Below is a small trained network, with its code and all its weights. Each question gives an input and a class and asks what happens when units are switched off, that is, made to give their printed mean instead of their output.

import numpy as np


def w(rows, s, z=0):
    codes = np.array(rows[::2]) - 128.0
    scale = np.full(codes.shape[1], s)
    scale[-1] = z or s
    return codes * scale


def f(y):
    return np.maximum(y, 0)


def log_softmax(a):
    a = a - a.max(-1, keepdims=True)
    return a - np.log(np.exp(a).sum(-1, keepdims=True))


def net(x, mask):
    res = np.array(x, float).reshape(1, 4) / 4 @ E
    y = f(res @ A[0][:, :-1].T + A[0][:, -1])
    res = res + np.where(mask, y, B[0][:, -1]) @ B[0][:, :-1]
    return log_softmax(res[-1] @ U[:, :-1].T + U[:, -1])


A, B = {}, {}
E = w([
[142,79,178,29,76],'x0',
[147,97,106,131,141],'x1',
[131,167,9,86,112],'x2',
[234,195,124,156,102],'x3',
],0.012)
A[0] = w([
[84,140,141,167,151,166],'n1',
[150,121,143,151,125,118],'n2',
[174,91,171,1,78,148],'n3',
[121,151,71,93,123,179],'n4',
[139,104,180,163,137,219],'n5',
[131,158,87,93,110,104],'n6',
[196,150,160,150,130,134],'n7',
[202,161,131,147,96,186],'n8',
[136,146,118,157,141,145],'n9',
[77,141,93,112,125,184],'n10',
[127,109,109,155,157,188],'n11',
[115,148,120,149,131,208],'n12',
[128,131,119,155,149,185],'n13',
[90,71,144,52,131,155],'n14',
[33,86,112,120,144,253],'n15',
[146,95,209,175,152,254],'n16',
],0.023,0.0071)
B[0] = w([
[121,97,114,159,176,173],'n1',
[136,152,150,136,117,150],'n2',
[225,67,160,116,4,253],'n3',
[141,171,52,91,126,191],'n4',
[127,143,199,185,140,195],'n5',
[146,52,105,73,159,172],'n6',
[184,204,159,143,119,188],'n7',
[149,132,185,26,202,206],'n8',
[108,138,147,88,152,163],'n9',
[130,171,60,150,126,178],'n10',
[119,130,104,156,181,164],'n11',
[104,161,96,117,164,164],'n12',
[101,156,116,119,164,164],'n13',
[50,124,168,91,52,218],'n14',
[43,86,18,213,90,226],'n15',
[79,102,228,226,151,227],'n16',
],0.036,0.025)
U = w([
[22,77,117,254,185,191],'0',
[58,148,2,153,140,177],'1',
[93,211,216,164,199,68],'2',
[104,180,95,45,188,172],'3',
[9,86,208,169,11,3],'4',
[98,73,30,78,6,109],'5',
[243,128,245,174,83,64],'6',
[250,69,106,47,97,236],'7',
],0.0079,0.0026)

Each question gives the input, the list of numbers given to net, and the class t.
The units are the neurons (one row each of A and B). Each row of codes is followed by its name. A weight is (code - 128) times the scale printed after its matrix; where a second scale follows, it is the last column's (A, B and U).
mask holds one flag per neuron, in row order. A switched-off neuron (its flag False) gives its mean, the last column of its row in B, instead of its output. The means were averaged over made-up inputs and are rounded, as every weight is.
A unit's drop is (log p(t) with every unit on - log p(t) with that unit switched off) / (log p(t) with every unit on - log p(t) with every unit switched off).
The circuit of an input: a set's keep is (log p(t) with only the set's units on - log p(t) with every unit switched off) / (log p(t) with every unit on - log p(t) with every unit switched off). Starting from the 12 units with the biggest drops (on a tie, the unit counted first), units are removed one at a time, each time the one whose removal leaves the highest keep (on an exact tie, the one counted first), for as long as the keep stays at least 0.8.
circuit, biggest first: the units of the circuit, biggest drop first
most important unit: the unit with the biggest drop
top k neurons: the k neurons with the biggest drops, biggest first
drop of u: that unit's drop, to one decimal
input [-2,2,1,4], class 3: most important unit : n3
input [-4,0,1,0], class 1: circuit, biggest first : (n16; n3)
input [-2,-6,-4,2], class 2: circuit, biggest first : (n3; n15)
input [3,4,1,1], class 7: circuit, biggest first : (n15; n16)
input [-5,0,5,1], class 3: top 2 neurons : (n15; n3)
input [-4,8,1,7], class 3: top 2 neurons : (n16; n3)
input [-1,-8,-8,0], class 0: top 2 neurons : (n3; n8)
input [5,-1,-4,1], class 6: top 2 neurons : (n15; n3)
input [-4,8,6,-7], class 1: drop of n8 : 0.0
input [-2,-3,3,0], class 1: drop of n8 : 0.1
input [5,3,3,-7], class 5: drop of n16 : 0.2
input [-8,2,-3,2], class 2: drop of n15 : 0.3
